Below are the code and all the weights of a small trained network. Each question names an input and a target symbol and asks about switching units off, where a switched-off unit gives its printed mean instead of its output.

import numpy as np


def w(rows, s, z=0):
    codes = np.array(rows[::2]) - 128.0
    scale = np.full(codes.shape[1], s)
    scale[-1] = z or s
    return codes * scale


def f(y):
    return y / 2 * (1 + np.tanh(0.7978845608 * (y + 0.044715 * y**3)))


def softmax(a):
    e = np.exp(a - a.max(-1, keepdims=True))
    return e / e.sum(-1, keepdims=True)


def log_softmax(a):
    a = a - a.max(-1, keepdims=True)
    return a - np.log(np.exp(a).sum(-1, keepdims=True))


def net(x, mask):
    ids = ['αεηπψω'.index(c) for c in x.split()]
    T = len(ids)
    res = E[ids] + P[:T]
    u = 0
    for l in range(2):
        r = res
        for j in range(3):
            rows = slice(4 * j, 4 * j + 4)
            q, k, v = (r @ M[l][rows].T for M in (Q, K, V))
            z = softmax(np.where(np.tri(T) > 0, q @ k.T / 4**0.5, -1e9)) @ v
            o = O[l][rows]
            res = res + np.where(mask[u + j], z, o[:, -1]) @ o[:, :-1]
        u += 3
        y = f(res @ A[l][:, :-1].T + A[l][:, -1])
        res = res + np.where(mask[u : u + 12], y, B[l][:, -1]) @ B[l][:, :-1]
        u += 12
    return log_softmax(res[-1] @ U[:, :-1].T + U[:, -1])


Q, K, V, O, A, B = {}, {}, {}, {}, {}, {}
E = w([
[150,129,28,186,112,65],'α',
[129,169,176,178,227,102],'ε',
[152,123,128,151,149,69],'η',
[87,179,124,164,102,160],'π',
[134,75,241,76,132,204],'ψ',
[222,28,98,3,50,86],'ω',
],0.0049)
P = w([
[146,119,124,95,141,156],'0',
[110,98,109,82,153,135],'1',
[191,101,123,129,139,190],'2',
[120,139,176,98,71,81],'3',
[81,87,102,63,161,146],'4',
[219,106,134,152,131,203],'5',
[149,156,199,106,44,72],'6',
[55,73,95,56,170,145],'7',
[251,112,152,174,117,205],'8',
[172,181,225,108,23,65],'9',
[29,66,74,32,185,149],'10',
[254,115,166,182,98,200],'11',
],0.0062)
Q[0] = w([
[146,22,125,114,148,176],'L0H1',
[157,184,90,177,153,62],'L0H1',
[82,50,118,155,86,185],'L0H1',
[152,13,88,51,83,189],'L0H1',
[126,51,14,84,186,86],'L0H2',
[102,204,121,117,83,238],'L0H2',
[144,74,182,207,155,27],'L0H2',
[126,214,12,154,157,76],'L0H2',
[95,210,174,106,103,254],'L0H3',
[68,185,122,184,69,151],'L0H3',
[121,135,146,137,131,195],'L0H3',
[112,189,65,188,82,89],'L0H3',
],0.0079)
K[0] = w([
[93,254,103,176,176,135],'L0H1',
[136,86,141,79,90,122],'L0H1',
[150,157,104,129,143,164],'L0H1',
[87,145,167,202,161,140],'L0H1',
[99,123,203,120,237,78],'L0H2',
[146,134,84,161,87,148],'L0H2',
[136,104,138,91,124,150],'L0H2',
[167,30,179,106,137,181],'L0H2',
[179,50,71,173,136,141],'L0H3',
[161,83,140,80,101,154],'L0H3',
[141,149,119,128,156,115],'L0H3',
[150,102,177,56,86,149],'L0H3',
],0.012)
V[0] = w([
[188,225,207,120,105,83],'L0H1',
[115,82,154,116,95,128],'L0H1',
[236,248,117,161,130,134],'L0H1',
[79,136,105,81,190,119],'L0H1',
[35,120,221,94,101,159],'L0H2',
[93,169,171,109,83,84],'L0H2',
[157,219,45,140,71,64],'L0H2',
[86,73,166,131,90,107],'L0H2',
[136,130,130,130,124,119],'L0H3',
[168,239,140,117,160,160],'L0H3',
[163,84,67,138,141,32],'L0H3',
[42,28,118,97,151,140],'L0H3',
],0.0019)
O[0] = w([
[250,179,157,149,117,165,127],'L0H1',
[125,136,143,146,101,119,165],'L0H1',
[200,100,175,112,169,206,114],'L0H1',
[120,174,85,87,148,115,117],'L0H1',
[141,137,155,93,80,80,177],'L0H2',
[94,114,118,110,105,124,91],'L0H2',
[66,41,128,124,137,175,5],'L0H2',
[101,111,129,169,104,99,125],'L0H2',
[131,135,126,135,129,122,123],'L0H3',
[120,157,115,88,136,159,146],'L0H3',
[81,112,122,173,155,186,46],'L0H3',
[86,142,113,79,144,85,156],'L0H3',
],0.0023,0.00023)
A[0] = w([
[143,161,115,102,133,139,96],'L0N1',
[43,179,228,220,154,107,3],'L0N2',
[144,168,113,100,135,140,94],'L0N3',
[167,254,36,126,185,110,56],'L0N4',
[64,189,48,200,41,29,16],'L0N5',
[61,222,71,252,151,101,77],'L0N6',
[97,212,56,211,176,71,69],'L0N7',
[143,166,114,100,134,139,95],'L0N8',
[51,188,116,204,76,248,71],'L0N9',
[139,200,98,121,140,145,66],'L0N10',
[137,151,117,117,132,139,107],'L0N11',
[48,131,148,197,121,116,77],'L0N12',
],0.0099,0.0059)
B[0] = w([
[125,107,135,130,129,116,61],'L0N1',
[122,105,92,109,53,93,14],'L0N2',
[127,104,134,134,132,116,56],'L0N3',
[76,41,139,177,124,142,16],'L0N4',
[139,163,208,109,159,103,44],'L0N5',
[113,106,129,106,107,166,47],'L0N6',
[62,88,147,176,69,200,31],'L0N7',
[127,107,134,132,131,116,58],'L0N8',
[253,233,79,28,211,169,94],'L0N9',
[132,73,151,142,135,76,9],'L0N10',
[140,115,134,130,136,122,79],'L0N11',
[139,160,131,76,126,76,20],'L0N12',
],0.012,0.0011)
Q[1] = w([
[143,153,145,201,162,168],'L1H1',
[43,60,82,27,184,125],'L1H1',
[46,67,45,117,254,179],'L1H1',
[9,147,128,77,123,71],'L1H1',
[92,168,191,74,33,28],'L1H2',
[149,104,81,190,246,203],'L1H2',
[123,61,58,156,175,198],'L1H2',
[111,172,168,117,99,57],'L1H2',
[227,131,117,218,138,125],'L1H3',
[128,133,82,128,90,103],'L1H3',
[89,184,78,126,167,70],'L1H3',
[98,141,184,104,61,168],'L1H3',
],0.041)
K[1] = w([
[116,173,165,132,90,87],'L1H1',
[43,76,72,72,182,140],'L1H1',
[2,150,104,40,160,103],'L1H1',
[97,97,75,192,191,151],'L1H1',
[225,144,159,187,96,135],'L1H2',
[55,105,83,63,195,108],'L1H2',
[50,142,114,99,132,112],'L1H2',
[195,118,131,153,152,119],'L1H2',
[156,161,197,123,58,86],'L1H3',
[111,89,97,125,116,104],'L1H3',
[54,131,86,93,145,96],'L1H3',
[150,116,91,193,128,159],'L1H3',
],0.046)
V[1] = w([
[132,78,17,186,43,117],'L1H1',
[127,121,119,87,110,149],'L1H1',
[156,115,60,8,66,164],'L1H1',
[196,22,145,56,135,68],'L1H1',
[104,188,61,216,184,34],'L1H2',
[170,22,134,81,103,85],'L1H2',
[158,155,39,89,68,108],'L1H2',
[131,157,97,97,81,166],'L1H2',
[141,91,149,134,120,124],'L1H3',
[121,87,184,120,114,205],'L1H3',
[122,155,121,122,137,142],'L1H3',
[91,63,175,111,81,187],'L1H3',
],0.014)
O[1] = w([
[116,129,128,137,11,130,36],'L1H1',
[161,138,145,140,130,141,166],'L1H1',
[220,149,160,133,71,166,253],'L1H1',
[170,72,233,136,92,140,106],'L1H1',
[111,184,110,74,61,28,79],'L1H2',
[104,82,175,231,145,151,28],'L1H2',
[104,197,86,210,109,132,149],'L1H2',
[127,161,91,152,128,154,188],'L1H2',
[117,110,148,110,137,148,96],'L1H3',
[140,57,136,148,191,187,142],'L1H3',
[139,133,110,140,132,117,163],'L1H3',
[120,69,176,155,168,211,77],'L1H3',
],0.012,0.0029)
A[1] = w([
[32,66,191,148,95,16,183],'L1N1',
[173,162,125,124,148,154,59],'L1N2',
[76,156,113,185,154,144,53],'L1N3',
[128,151,130,137,93,94,82],'L1N4',
[136,99,152,144,134,163,7],'L1N5',
[144,116,97,148,148,95,94],'L1N6',
[67,107,80,172,48,119,35],'L1N7',
[8,46,209,161,77,8,70],'L1N8',
[69,99,113,81,168,93,35],'L1N9',
[101,157,99,107,116,92,47],'L1N10',
[138,131,102,133,162,112,73],'L1N11',
[86,122,95,106,156,123,106],'L1N12',
],0.013)
B[1] = w([
[17,56,183,141,75,118,254],'L1N1',
[105,93,141,139,107,102,194],'L1N2',
[181,126,162,103,63,115,129],'L1N3',
[120,119,120,133,148,165,159],'L1N4',
[128,171,107,106,103,88,198],'L1N5',
[118,125,139,62,102,160,130],'L1N6',
[117,205,118,84,142,254,147],'L1N7',
[223,179,65,109,160,136,183],'L1N8',
[148,240,222,124,202,155,157],'L1N9',
[147,104,140,140,149,155,206],'L1N10',
[115,116,138,102,99,144,138],'L1N11',
[160,151,181,149,114,108,167],'L1N12',
],0.022,0.0057)
U = w([
[116,149,143,136,110,192,48],'α',
[125,162,200,148,145,128,57],'ε',
[65,67,153,165,94,94,113],'η',
[159,251,51,113,133,45,254],'π',
[155,32,151,197,247,209,166],'ψ',
[210,124,199,198,56,158,86],'ω',
],0.0032,0.0052)

Each question gives the input, a string of symbols that net reads in full, and the target symbol t.
The units are the heads (4 rows each of Q, K, V and O) and the neurons (one row each of A and B). Each row of codes is followed by its name. A weight is (code - 128) times the scale printed after its matrix; where a second scale follows, it is the last column's (O, A, B and U).
mask holds one flag per unit, layer by layer, with each layer's heads first. A switched-off unit (its flag False) gives its mean, the last column of its rows in O or B, instead of its output. The means were averaged over made-up inputs and are rounded, as every weight is.
A unit's drop is (log p(t) with every unit on - log p(t) with that unit switched off) / (log p(t) with every unit on - log p(t) with every unit switched off).
The circuit of an input: a set's keep is (log p(t) with only the set's units on - log p(t) with every unit switched off) / (log p(t) with every unit on - log p(t) with every unit switched off). Starting from the 12 units with the biggest drops (on a tie, the unit counted first), units are removed one at a time, each time the one whose removal leaves the highest keep (on an exact tie, the one counted first), for as long as the keep stays at least 0.8.
circuit, biggest first: the units of the circuit, biggest drop first
top k neurons: the k neurons with the biggest drops, biggest first
top k neurons in layer l: the k neurons of layer l with the biggest drops, biggest first
heads that matter: for each layer, one digit per head in row order, 1 if its drop is at least 0.15 and else 0, layers parted by /
input ψ π π π ε α ε, target α: top 3 neurons : L1N7, L1N1, L1N8
input ε ψ ε ψ π ω ε, target ω: heads that matter : 000 / 000
input π ω α ω ε ε, target ω: heads that matter : 000 / 100
input π α π α π η ψ, target η: circuit, biggest first : L1N1, L1H1, L0N9
input π ψ π ω π α ω η π, target ω: heads that matter : 000 / 100
input α α ω π η η α π ψ ε, target ψ: circuit, biggest first : L1H2
input ψ π ε ψ π α ε π η, target π: heads that matter : 000 / 010
input π π π ψ ω π, target ω: circuit, biggest first : L1H2, L1N3
input ω ω π α η ε, target η: top 3 neurons : L0N9, L1N1, L0N5
input π η π π η π η π π π π η, target π: heads that matter : 000 / 000
input π π ε π ω ψ, target ω: heads that matter : 000 / 010
input π π ψ ψ η η, target ψ: circuit, biggest first : L1H3, L1H1
input η ψ π ψ ω η π η ε, target π: circuit, biggest first : L1N1, L1H1
input η π ω η π ψ π, target ψ: heads that matter : 000 / 010
input ω ω π ψ ω ε ψ, target ε: top 3 neurons in layer 1 : L1N9, L1N1, L1N12
input η ψ η α ψ π ε ε π η π π, target π: circuit, biggest first : L1N1, L1H3
input π η ψ ψ, target ψ: heads that matter : 000 / 000
input π ψ α, target ψ: heads that matter : 000 / 000
input ε ψ η π, target η: circuit, biggest first : L1H1, L1N1, L1H2, L0N9
input ε π π η π η η ψ α, target ψ: circuit, biggest first : L1H2
input π ε ψ, target ψ: circuit, biggest first : L1H3
input π η α ω η, target η: circuit, biggest first : L1N1, L1H2, L0N9, L1H1
input ψ π ψ π π π η π ε, target π: circuit, biggest first : L1N1, L1H3
input ε ε α, target ε: top 2 neurons : L1N9, L0N9
input π π ψ ω π η, target ω: heads that matter : 000 / 100
input η π η π π η η ψ π, target ψ: top 2 neurons : L1N5, L0N9
input ω ψ ψ, target ω: circuit, biggest first : L1H1
